Here is a tiny trained network, its code and every weight. The questions are about switching its units off for an input and a class, where a switched-off unit gives its printed mean instead of its output.

import numpy as np


def w(rows, s, z=0):
    codes = np.array(rows[::2]) - 128.0
    scale = np.full(codes.shape[1], s)
    scale[-1] = z or s
    return codes * scale


def f(y):
    return y / 2 * (1 + np.tanh(0.7978845608 * (y + 0.044715 * y**3)))


def log_softmax(a):
    a = a - a.max(-1, keepdims=True)
    return a - np.log(np.exp(a).sum(-1, keepdims=True))


def net(x, mask):
    res = np.array(x, float).reshape(1, 5) / 4 @ E
    y = f(res @ A[0][:, :-1].T + A[0][:, -1])
    res = res + np.where(mask, y, B[0][:, -1]) @ B[0][:, :-1]
    return log_softmax(res[-1] @ U[:, :-1].T + U[:, -1])


A, B = {}, {}
E = w([
[211,59,150,89,31,156,139],'x0',
[30,53,169,107,60,72,179],'x1',
[104,163,168,127,137,110,8],'x2',
[91,107,108,74,145,248,87],'x3',
[83,167,204,254,216,149,237],'x4',
],0.0074)
A[0] = w([
[195,20,95,76,44,115,162,131],'n1',
[185,196,114,145,139,84,87,170],'n2',
[144,128,156,153,166,211,161,172],'n3',
[166,163,172,139,123,123,68,200],'n4',
[135,104,86,11,93,155,52,254],'n5',
[161,116,206,128,110,136,140,127],'n6',
[2,128,164,168,152,93,174,174],'n7',
[160,139,182,190,101,28,159,188],'n8',
[89,123,141,99,118,119,101,157],'n9',
],0.0089,0.0043)
B[0] = w([
[46,108,17,222,186,154,255,222],'n1',
[97,148,87,122,225,17,146,172],'n2',
[168,111,123,186,175,221,242,180],'n3',
[120,91,117,157,203,139,135,171],'n4',
[87,43,128,74,169,39,104,244],'n5',
[141,90,203,148,74,147,94,149],'n6',
[24,38,40,126,237,53,191,230],'n7',
[129,10,203,39,81,26,50,205],'n8',
[124,72,171,120,102,55,99,151],'n9',
],0.0072,0.011)
U = w([
[139,143,132,118,58,121,138,30],'0',
[181,166,133,178,132,209,156,175],'1',
[167,252,97,137,163,115,124,90],'2',
[121,187,132,124,82,151,116,3],'3',
[64,85,75,133,160,115,145,186],'4',
[134,82,198,84,101,113,92,124],'5',
],0.013,0.0034)

Each question gives the input, the list of numbers given to net, and the class t.
The units are the neurons (one row each of A and B). Each row of codes is followed by its name. A weight is (code - 128) times the scale printed after its matrix; where a second scale follows, it is the last column's (A, B and U).
mask holds one flag per neuron, in row order. A switched-off neuron (its flag False) gives its mean, the last column of its row in B, instead of its output. The means were averaged over made-up inputs and are rounded, as every weight is.
A unit's drop is (log p(t) with every unit on - log p(t) with that unit switched off) / (log p(t) with every unit on - log p(t) with every unit switched off).
The circuit of an input: a set's keep is (log p(t) with only the set's units on - log p(t) with every unit switched off) / (log p(t) with every unit on - log p(t) with every unit switched off). Starting from all 9 units, units are removed one at a time, each time the one whose removal leaves the highest keep (on an exact tie, the one counted first), for as long as the keep stays at least 0.8.
units of the circuit, in order: the units of the circuit, biggest drop first
most important unit: the unit with the biggest drop
k most important neurons: the k neurons with the biggest drops, biggest first
drop of u: that unit's drop, to one decimal
input [4,-2,7,8,2], class 5: units of the circuit, in order	(n1)
input [6,-3,-8,-3,8], class 1: units of the circuit, in order	(n3, n5)
input [4,-4,-7,-3,3], class 1: units of the circuit, in order	(n7, n5)
input [4,6,8,-2,7], class 5: 2 most important neurons	(n1, n8)
input [1,-6,5,-4,1], class 2: units of the circuit, in order	(n7, n5)
input [2,-4,1,-6,2], class 5: 2 most important neurons	(n8, n1)
input [8,-5,8,7,0], class 5: 2 most important neurons	(n7, n1)
input [-4,-7,1,-8,-5], class 2: 2 most important neurons	(n7, n1)
input [-1,-3,-2,3,0], class 1: 2 most important neurons	(n7, n8)
input [1,5,6,-5,-2], class 5: units of the circuit, in order	(n8, n1)
input [6,2,4,6,8], class 1: units of the circuit, in order	(n5, n3, n8)
input [7,-4,0,-8,1], class 5: 2 most important neurons	(n8, n7)
input [7,0,-3,-6,1], class 0: 2 most important neurons	(n7, n5)
input [-4,-8,-3,1,2], class 2: most important unit	n2
input [7,3,0,-5,7], class 5: drop of n8	0.6
input [1,4,3,-4,-1], class 5: drop of n8	0.2
input [2,3,7,4,0], class 5: drop of n1	0.5
input [5,1,6,6,5], class 1: drop of n8	0.3
